Below are the code and all the weights of a small trained network. Each question names an input and a class and asks about switching units off, where a switched-off unit gives its printed mean instead of its output.

import numpy as np


def w(rows, s, z=0):
    codes = np.array(rows[::2]) - 128.0
    scale = np.full(codes.shape[1], s)
    scale[-1] = z or s
    return codes * scale


def f(y):
    return np.maximum(y, 0)


def log_softmax(a):
    a = a - a.max(-1, keepdims=True)
    return a - np.log(np.exp(a).sum(-1, keepdims=True))


def net(x, mask):
    res = np.array(x, float).reshape(1, 5) / 4 @ E
    y = f(res @ A[0][:, :-1].T + A[0][:, -1])
    res = res + np.where(mask, y, B[0][:, -1]) @ B[0][:, :-1]
    return log_softmax(res[-1] @ U[:, :-1].T + U[:, -1])


A, B = {}, {}
E = w([
[33,25,104],'x0',
[22,193,165],'x1',
[142,204,2],'x2',
[127,128,128],'x3',
[128,128,129],'x4',
],0.0087)
A[0] = w([
[128,137,38,130],'n0',
[120,104,176,120],'n1',
[188,90,80,141],'n2',
[176,164,179,79],'n3',
[110,100,130,99],'n4',
[91,109,123,150],'n5',
[137,91,169,106],'n6',
[72,30,40,84],'n7',
[149,96,195,106],'n8',
[216,34,80,49],'n9',
[191,104,66,79],'n10',
[159,90,197,113],'n11',
[102,125,184,144],'n12',
[91,194,56,143],'n13',
[212,51,95,95],'n14',
[157,165,157,82],'n15',
[126,106,250,146],'n16',
[155,170,64,111],'n17',
[190,95,116,89],'n18',
[102,74,94,214],'n19',
[126,140,45,163],'n20',
[176,178,77,47],'n21',
[156,165,158,102],'n22',
[171,152,146,100],'n23',
[131,122,197,155],'n24',
[135,240,163,91],'n25',
[65,176,64,251],'n26',
[196,190,123,109],'n27',
[205,109,117,81],'n28',
[167,150,206,121],'n29',
[138,104,162,106],'n30',
[205,146,163,146],'n31',
[125,104,151,78],'n32',
[97,112,56,141],'n33',
[161,113,240,90],'n34',
[174,191,125,156],'n35',
[45,171,159,193],'n36',
[75,177,124,187],'n37',
[75,72,76,53],'n38',
[129,136,41,107],'n39',
[143,103,187,102],'n40',
[164,157,170,127],'n41',
[53,27,75,207],'n42',
[189,192,158,79],'n43',
[151,19,165,109],'n44',
[62,67,164,96],'n45',
[66,194,149,202],'n46',
[102,147,176,158],'n47',
],0.013,0.0014)
B[0] = w([
[168,166,51,205],'n0',
[167,99,69,182],'n1',
[151,75,214,207],'n2',
[48,175,174,194],'n3',
[82,126,119,160],'n4',
[70,183,190,169],'n5',
[151,106,32,184],'n6',
[43,168,133,237],'n7',
[155,159,63,203],'n8',
[166,90,208,247],'n9',
[171,122,144,206],'n10',
[175,119,99,211],'n11',
[168,75,113,183],'n12',
[183,53,65,224],'n13',
[177,109,240,236],'n14',
[62,203,151,174],'n15',
[180,110,64,243],'n16',
[130,97,57,211],'n17',
[148,185,192,195],'n18',
[61,145,177,193],'n19',
[109,48,76,203],'n20',
[124,141,94,215],'n21',
[56,189,119,175],'n22',
[78,181,154,178],'n23',
[185,98,66,191],'n24',
[90,182,159,224],'n25',
[150,10,120,222],'n26',
[98,188,96,227],'n27',
[144,139,182,205],'n28',
[84,170,74,199],'n29',
[169,105,24,170],'n30',
[71,142,132,214],'n31',
[112,116,73,160],'n32',
[113,126,108,186],'n33',
[164,130,71,232],'n34',
[95,109,193,214],'n35',
[206,91,199,214],'n36',
[249,85,225,192],'n37',
[68,173,112,199],'n38',
[210,134,71,200],'n39',
[161,101,61,191],'n40',
[36,183,83,182],'n41',
[76,183,162,255],'n42',
[102,212,117,217],'n43',
[98,134,111,245],'n44',
[106,159,106,225],'n45',
[209,1,228,208],'n46',
[186,96,143,173],'n47',
],0.0054,0.0088)
U = w([
[183,64,29,40],'0',
[198,48,247,254],'1',
[18,138,124,83],'2',
],0.011,0.00073)

Each question gives the input, the list of numbers given to net, and the class t.
The units are the neurons (one row each of A and B). Each row of codes is followed by its name. A weight is (code - 128) times the scale printed after its matrix; where a second scale follows, it is the last column's (A, B and U).
mask holds one flag per neuron, in row order. A switched-off neuron (its flag False) gives its mean, the last column of its row in B, instead of its output. The means were averaged over made-up inputs and are rounded, as every weight is.
A unit's drop is (log p(t) with every unit on - log p(t) with that unit switched off) / (log p(t) with every unit on - log p(t) with every unit switched off).
The circuit of an input: a set's keep is (log p(t) with only the set's units on - log p(t) with every unit switched off) / (log p(t) with every unit on - log p(t) with every unit switched off). Starting from the 12 units with the biggest drops (on a tie, the unit counted first), units are removed one at a time, each time the one whose removal leaves the highest keep (on an exact tie, the one counted first), for as long as the keep stays at least 0.8.
circuit, biggest first: the units of the circuit, biggest drop first
most important unit: the unit with the biggest drop
k most important neurons: the k neurons with the biggest drops, biggest first
drop when u is switched off: that unit's drop, to one decimal
input [7,7,-6,2,-8], class 1: most important unit => n36
input [5,0,-5,5,1], class 0: circuit, biggest first => (n16 n6)
input [-2,1,-2,0,7], class 0: circuit, biggest first => (n42 n14)
input [6,-5,3,3,-6], class 2: circuit, biggest first => (n7 n42)
input [-8,8,8,6,-3], class 0: 3 most important neurons => (n13 n17 n26)
input [-3,2,0,4,-6], class 2: 3 most important neurons => (n14 n9 n2)
input [-3,8,6,0,8], class 1: 3 most important neurons => (n46 n37 n36)
input [7,-6,-4,6,-2], class 2: 2 most important neurons => (n7 n42)
input [-3,-7,6,5,4], class 1: 3 most important neurons => (n14 n2 n9)
input [-7,-2,-6,6,7], class 2: drop when n31 is switched off => 0.1
input [8,-2,5,0,4], class 2: drop when n15 is switched off => 0.0
input [6,-2,-5,2,5], class 2: drop when n19 is switched off => 0.2
input [3,7,-7,2,-8], class 0: drop when n16 is switched off => 0.2
input [8,-3,-8,6,-5], class 0: most important unit => n16
